Group, then class:
[ -8.1 -12.9  -6.2   4.0   6.7  -6.0   3.0 -43.4  -2.6 -11.9   2.4   0.2
   2.8  -4.3  -1.1 -14.3]
N J
[  1.0 -11.5  -2.4   4.7   8.3   4.8  -1.5 -18.8  -4.3  -3.7  -6.1  -0.6
 -22.4  -1.7  -2.3 -13.5]
X U
[ -1.4 -13.4   2.4   3.6  -2.6   8.9   1.1 -16.4  -5.1 -10.0   6.4   3.5
 -24.8  -3.7   0.0  -2.8]
X M
[  1.7 -11.1   0.8   4.1   2.3  -2.3  -1.9 -15.2  -4.4  -6.2   1.8   0.4
 -11.0   2.4  -8.5  -8.1]
X U
[ -0.3  -7.0   6.1  -1.3   0.7   2.5   0.5 -11.7  11.4  -5.3   0.9   1.4
 -11.3   0.4  -4.6 -11.7]
X U
[ -6.6  -7.0  -0.1   4.2  -1.9   4.5   0.5 -16.6  -2.9  -9.5   2.2   4.9
 -20.4   0.9  -5.6  -6.5]
X U
[ -3.1  -4.5 -62.8   4.2  -2.1  -5.2  -2.6 -10.1   2.7  -5.5   1.2   2.2
  -8.3  -1.6  -3.5  -6.1]
X M
[10.9 -5.2 -8.3  4.3 -4.7  1.7 -1.1 -4.6  1.5 -6.9 -7.3 -1.0 -6.2  6.4
  3.8  0.1]
F C
[ -6.1 -12.9  -2.4   9.6  -4.1   1.0  -2.9 -21.4  -4.2  -9.6  -0.1   1.2
 -36.0  -7.3  -2.7 -12.7]
X M
[ -6.2 -11.2  -6.0   2.3   2.5  -8.2  -0.1  -7.7  -0.3  -2.9  -6.3  -1.6
   2.6  -1.0  -5.3 -11.8]
N J
[ -0.3  -7.9  -6.0   5.7  -6.2   0.5  -4.2 -21.4   4.1  -4.3  -4.9  -0.3
 -15.6   0.9  11.1  -9.5]
F C
[ -0.7  -2.8  -3.9   4.4  -3.7  -1.8   2.1  -5.9   3.8  -4.9  -1.2  -1.5
 -17.2  -3.6   5.4   2.3]
F C
[ -1.1 -13.4  -0.5   4.4  -0.6  -1.2  -0.4 -10.0  -1.1  -3.3   0.4   3.5
  -8.3   0.6   0.3  -7.9]
X U
[ -6.0 -18.1  -2.9   5.2   0.4   3.1  -2.5 -11.7  -0.5  -2.4   0.6  -1.7
 -22.2  -3.3   0.3 -10.0]
X M
[  4.0 -10.3  -0.1  -0.8 -11.0   3.3  -2.6 -15.1  -0.6  -4.7  -9.9   0.4
 -19.9   0.6  -5.0  -6.0]
X U

Group and class of each row:
[  6.0   4.3   8.1   3.4  24.9  -9.3  -6.3  -3.5  -5.4  10.8  -2.6  -3.6
  -6.1 -13.6  -3.0  -3.6]
V Z64
[  2.3 -10.4  10.0  -0.7   4.7  -6.0  -6.9  -0.1  -7.9  -6.9   4.1  -7.3
  -6.1  -0.7  23.1  -2.7]
V Z288
[-1.4 -7.0  1.8  3.4  5.1 -6.8 -5.0  0.5 -1.2 -2.8 -3.3  0.5 -6.7 -5.8
 12.9  1.5]
V Z288
[ 0.7 -1.1  4.7 -2.9  2.8  9.1 -8.1  1.5 -0.9 -4.2 -3.5  1.0 -1.4 -2.0
  0.7  4.4]
E Z199
[  4.6   1.8  11.1  -3.7  16.8   0.7 -13.0   1.5 -11.4  -2.8   1.7  -1.3
   0.6 -10.1  22.0  -2.2]
E Z416
[  1.6  -3.1   2.9  -2.8  18.0  13.1 -15.7  -1.3  12.7   3.7  -2.7   1.1
   0.8  -1.2 -12.7  -3.0]
E Z199
[ -1.5   5.7 -12.1   6.5   4.3   5.9   2.8   0.5  25.0   8.0  -7.4   1.4
  -5.6  -2.3   6.1   3.6]
V Z694
[  2.7  17.0 -14.6   3.5  25.1  -6.6 -10.4  -4.1   7.9  24.3  -3.4  -2.7
  -1.9 -17.7  16.5   2.9]
V Z694
[  2.0 -12.8  10.2  -1.2  -3.1  -6.3  -5.2  -2.3 -14.9  -5.1  -0.2  -2.6
  -6.9  -2.1  12.4  -2.8]
V Z64
[ -4.3   9.8 -10.9   9.6  13.6   5.1   7.3  -1.3  46.3  40.6 -10.9   3.8
   2.8  -3.7 -19.5   9.5]
V Z64
[  3.2   6.3   6.0   4.2  34.7  -6.2   0.1  -1.0  14.2  21.6  -1.6   0.3
  -2.9 -14.0  -2.1  -0.1]
V Z64
[-0.9  0.2 -1.0  6.9 13.4  4.2 -0.8 -1.8 28.9 12.9 -5.3 -0.6 -0.4  0.9
 -6.5  5.6]
V Z694
[-0.5  1.4  0.3 -0.4  0.5 15.2 -9.9  0.8 -0.6 -0.1  1.4  4.0  4.5  0.4
 -6.8  3.8]
E Z651
[-1.5 -4.1  1.5  6.7  5.9 -1.9 -1.1 -1.6 18.6 -1.9 -3.7 -1.6 -3.7  4.1
  6.2 -0.3]
V Z694
[ -1.3   1.9   0.9  -2.7   9.0   8.0 -10.8  -0.6   4.4   1.5  -6.2   0.9
   2.7  -4.7 -16.8   8.3]
E Z199
[ 0.9 -4.4  4.4  0.8 10.9 -2.6 -6.9 -0.6 12.6  7.3 -3.9  0.2 -1.4 -8.3
  2.6  2.3]
V Z288
[ 0.7 -0.7 -4.9  7.4 -1.5 -1.8  2.1  0.8 13.1  4.6 -3.4  2.1 -5.3 -3.2
 21.4  1.1]
V Z694
[  3.7   2.5   3.7  -0.6  16.3  -5.6 -12.3  -2.3   6.3   7.5  -0.5  -3.5
  -2.9  -6.2  18.6  -2.6]
V Z288
[  5.5  -2.5  14.4  -2.7  14.2   1.1 -16.3  -4.6 -13.3  -6.2  -1.1  -1.6
   1.5  -2.9  -3.8   1.4]
E Z199
[-0.5  2.6 -4.8  1.9  4.4  8.5 -9.0 -0.6  5.0  0.0 -4.7  2.9  3.5 -3.8
 -8.0  4.0]
E Z199
[  2.3   2.5   3.5  -0.6  16.6  -6.1  -8.5  -2.9  -2.2  10.0   1.0  -1.3
  -4.3 -10.0  12.0  -1.5]
V Z288
[-0.6  5.0 -4.6 -0.9  9.3 -5.5 -5.1 -2.2  2.1  7.2 -2.4 -0.1 -5.2 -3.5
 18.5  1.8]
V Z288
[ 2.7 -2.2  2.1  2.1  3.2 -7.0 -4.9 -1.5 -8.1  0.4  3.7 -0.7 -5.1 -5.4
 20.7 -0.1]
V Z288
[ -3.4  -1.3   2.9  -2.5   5.9   8.2 -13.3  -0.5  12.2   3.9  -0.8   1.3
   3.6   0.5  -5.3   4.8]
E Z651
[  3.4  -6.9   2.0   0.1  -3.3  -3.6  -2.5  -3.9 -18.5  -6.8   4.4  -4.7
  -9.0  -2.4  23.8  -0.8]
V Z694
[-1.5 -9.7  8.4 17.5 10.1  3.1 -0.7 -1.6 36.2  0.5 -4.5  0.9 -5.7  5.1
 -6.0  4.7]
V Z694
[ -0.9  13.6 -14.7   0.5  18.0  13.5 -11.5  -3.9  41.7  14.6  -8.4   3.8
   6.6  -3.9 -18.6   0.4]
E Z199
[ 0.8 -2.0  0.7  2.0  9.5 -2.2 -5.8 -0.7 -3.2  0.7  1.9 -2.4 -4.6 -1.4
 12.0 -0.4]
V Z288
[ 1.4  3.3  8.0 -2.2  3.4  5.3 -9.0  0.7  9.1  2.6 -6.3 -0.4  6.2 -2.9
  2.9  3.2]
E Z651
[ 2.4  0.5  2.3 -1.8 11.9  9.2 -7.6 -2.4 15.7  0.5 -0.8  0.8  0.6 -0.7
  3.8  1.1]
E Z416
[ -0.5   1.1   4.7  -4.3   9.0   8.0 -11.0  -0.1  -2.3   6.2  -2.4   0.1
  -8.8  -6.3   1.4   0.2]
E Z651
[ 0.2  2.3 -3.9  6.0  2.5  3.6 -5.0  0.4 12.1  9.9 -2.2  0.8 -0.8 -2.2
  6.9  0.4]
V Z64
[  2.8  11.9 -15.7  -3.1 -11.9   6.0  -4.5   2.9 -14.7  -0.2  -1.6   5.6
  -2.5 -11.2   4.6   4.4]
E Z199
[ 1.6  7.8 -1.0 -2.8  1.5 12.7 -9.2  1.1 -6.5  4.5 -1.8  3.1  2.5 -3.6
 -3.5  3.3]
E Z651
[ 0.3  2.8  2.9 -0.3 11.7  9.0 -6.5  0.7  7.9  2.6 -4.8  1.2 -0.9 -3.5
 -9.6  2.6]
E Z416
[ 0.6  1.2 -5.8 10.7  2.9 -6.7  0.3  1.0 14.3 13.2 -3.5 -1.2 -4.2 -6.0
 11.5  2.3]
V Z694
[ 2.9 -1.9  0.1  2.9  5.1 -0.4  0.6 -5.4  2.5  4.9 -3.0  0.8 -4.0 -0.9
  7.8  2.5]
V Z694
[  1.4   8.5   0.1  -4.7  18.6   5.1 -12.6  -0.5  -8.0   8.6  -3.9   0.7
   0.2  -9.1 -12.1  -1.1]
E Z651
[  2.3  11.5  -1.8  -2.6  16.5   6.2  -8.7   0.3  -7.3   8.2  -0.6   1.7
   1.4 -10.5  -2.6   4.7]
E Z651
[  2.6  -9.1  16.3  -2.1  14.6  10.8  -9.0   0.6  10.5 -10.8  -1.3  -2.4
  -2.1  -0.1   9.8   1.3]
E Z416
[ 0.9 -2.1 -3.1  7.3  6.8 -3.5 -4.5 -2.3  8.2  9.9 -6.7 -1.0 -4.7 -5.6
 20.0  3.8]
V Z694
[ 0.0 -5.2  0.3  0.0  6.1 -4.2 -4.8 -1.4  2.7  3.9  0.6 -0.4 -5.4 -2.9
  5.5  5.3]
V Z288
[ 3.2  5.2  7.3 -0.5 18.8  5.0 -7.4 -0.3 20.9  8.8 -5.4  2.2  1.8 -3.6
 -4.5  3.7]
E Z416
[ -6.4 -23.7  15.0  -4.4 -28.5  20.6   8.0   2.3  15.1 -28.2   2.5   4.3
  -1.8  23.7   1.7   7.4]
E Z416
[ 2.7  0.3 -6.8  2.7  3.5 -3.2  5.1 -0.6  8.2  8.8 -3.3  3.8 -3.2 -1.2
  2.5  4.8]
V Z288
[  2.4  11.3  -9.0  -3.5   1.9   9.1  -7.5   1.6 -18.4   6.2   0.7  -0.8
   0.3 -10.1   7.7   3.4]
E Z651
[ 0.9 -5.2  9.3  2.7  8.9 -3.8 -9.4 -0.5  1.8  2.7 -6.7 -3.2 -3.8 -5.8
 15.3 -1.3]
V Z288
[ -2.2  12.8 -13.6   9.0  13.2  13.3  -4.0   1.2  34.1  17.2  -3.7   2.9
   7.0  -2.3 -25.1   9.1]
E Z199
[-2.4  0.4  1.9  3.5 -6.4 -0.8  0.3 -1.5  9.2  1.0 -5.4  0.2 -1.7 -2.6
  1.2 -1.1]
V Z64
[ -0.7   4.7  -0.5   0.2   3.0   9.3 -11.9   1.2  -3.1   2.8  -1.3   0.6
   3.5  -4.1   7.2   5.5]
E Z651
[  3.8   0.5   1.0  -7.5  -2.3   7.7 -14.0   2.2 -35.1 -15.6  -0.7  -5.4
  -6.7  -6.6  11.1   0.4]
E Z199
[ -0.3   2.5  -8.7   9.9   1.3 -11.4   2.4  -2.4   4.0   4.2  -0.5   2.0
  -6.5  -5.2  10.8   1.7]
V Z694
[  0.3   4.7   5.2   2.6  27.5  -3.5  -9.2  -2.0  24.3  18.4 -10.8  -1.2
  -0.8  -7.7   7.1  -0.7]
V Z694

Group, then class:
[-3.5 13.5 10.3 -0.4  6.7 -4.4  5.1 -5.5 -4.6 -3.6 -0.4  2.4  4.7  0.2
 -4.4  3.1]
B <84>
[-9.7  2.1  7.2 -0.5  5.1  5.2  6.4 -3.9 -2.1  5.1  1.0 -8.7 -8.6 -7.4
  3.8 -1.3]
P <85>
[-2.8 16.4 10.5 -2.1  6.0 -5.4  7.5 -3.6 -2.2 -3.3  1.7  4.4  7.0 -3.0
 -0.6  5.1]
B <84>
[-0.6 11.9 15.7 -0.8  7.7 -8.5  6.6 -9.1 -5.9 -7.7 -1.5  5.7  5.5  0.9
 -8.2  0.0]
B <86>
[-3.6 13.2  6.6  3.8  2.6 -5.9  4.1  5.6 -2.3 -3.8 11.5 -5.3  9.1 -8.3
  9.3 13.3]
B <86>
[-5.5 -5.5 13.0  0.7  1.4  8.6  4.6 -0.9 -3.8  9.6 -5.4 -3.4 -9.0  0.9
  2.9 -6.5]
P <79>
[-8.0 -5.2  8.6 -0.7  4.5  2.8  7.9 -4.0 -4.4  4.8 -3.8 -9.7 -8.3  0.6
  1.5 -3.8]
P <79>
[-11.9   2.8  16.3  -2.5   6.0   4.0  13.5  -8.3  -8.3   2.9  -7.3  -4.9
  -9.6   0.5  -7.1  -4.1]
P <85>
[-6.5 -0.4 13.5 -1.2  2.2  4.6  9.0 -7.3 -6.0  3.1 -3.7 -4.8 -3.4  1.9
 -2.8 -5.3]
P <79>
[ 3.0  4.8 10.0 -3.2  0.3 -5.7  0.8  1.4  1.2  0.1  1.7  3.0  4.4  0.9
  6.2  1.3]
B <84>
[-7.7  5.1 12.9 -3.8 13.0 -1.7  3.0  1.2 -1.8  3.6 -4.0 -0.2 -5.8  8.9
 -2.6 -2.0]
W <74>
[-5.9 13.3  7.1  0.6  8.1 -8.9  5.4 -6.6 -7.1 -6.1  1.0  3.4  3.3  2.1
 -6.2  3.8]
B <86>
[-3.8 12.4 14.8 -0.9  7.5 -6.5  6.3 -1.5 -7.6 -2.7  3.5  1.6  5.6 -2.0
  3.4  4.8]
B <86>
[-9.4  0.2 11.0  0.0  3.8  5.1  7.6  1.5 -1.0  6.9  0.2 -3.2 -6.5 -5.5
  3.9 -0.6]
P <79>
[ -6.6   6.1  11.7   1.2   6.5  -2.4   5.7  -8.1  -2.6   0.7   0.1   0.9
   3.0  13.7 -10.6  -5.5]
W <80>
[-12.9  -0.1  15.4  -2.4  16.3   2.7  18.6 -19.7 -13.0   2.9  -7.8  -0.9
  -9.1  11.0 -14.7  -9.9]
P <79>
[-0.6  7.3  3.6  0.3  1.9 -6.4  5.7  2.7  0.0 -3.7  0.6  0.0  6.7  3.0
 -0.7  4.2]
B <84>
[ 1.2 12.7  7.1 -1.2  2.6 -5.7 -1.2  1.6 -2.6 -1.7  9.1  1.1  8.1 -4.0
  8.8  3.7]
B <86>
[ -9.8  -3.0   5.5   2.9  -2.6   2.6   3.5  -3.2   2.5   5.6   7.5 -13.9
  -2.2  -4.7   8.3  -3.4]
P <85>
[-3.4 16.1  5.9  0.8  4.5 -7.3  4.3  2.5 -1.1 -5.1  3.8 -3.0  4.9 -1.2
  4.2  8.0]
B <84>
[-1.1  9.2  5.4 -0.5  2.7 -5.6  1.5 -0.7 -2.3 -1.5  7.3  0.4  6.6  0.1
  7.2  4.0]
B <84>
[-10.4  14.2  22.4  -2.8  10.2  -0.4   4.9  -4.9  -5.7   4.5  -2.9   3.3
  -1.7  11.2  -7.0  -1.2]
W <80>
[-0.1  9.8  9.8 -0.1  1.0 -4.2  5.3  2.0 -3.7 -3.1  5.7  3.9  8.9 -1.7
  5.0  3.7]
B <84>
[-3.1 12.1  3.7  0.6  1.4 -5.2  6.1  3.8  0.3 -4.1  5.2 -1.1  7.2 -6.1
  4.6  8.1]
B <84>
[-7.1 -7.0  5.3  8.8 -2.2  7.3  6.3 -3.5 -0.8  3.6  7.6 -9.9 -1.9 -6.7
  3.8 -4.9]
P <85>
[-1.7 14.7  6.5  0.5  4.2 -2.7 -1.8  1.9 -0.5 -2.0  4.9 -0.2  5.4 -8.3
  8.6  7.7]
B <84>
[-10.8  -1.7  12.2   0.8   3.6   8.0  10.9 -12.3  -6.3   6.9  -3.3  -1.8
  -9.0   1.5  -3.9  -7.9]
P <85>
[ -2.4  13.3  14.6  -2.9  13.5  -8.3   8.3  -9.1  -9.6  -6.8  -9.0   4.6
   1.1   8.8 -14.0   3.4]
B <84>
[ -5.9  -1.9   2.5   4.3  -1.8   5.2   2.0  11.5   3.3  10.4   7.0 -11.1
  -4.6  -7.3  18.0   0.8]
P <79>
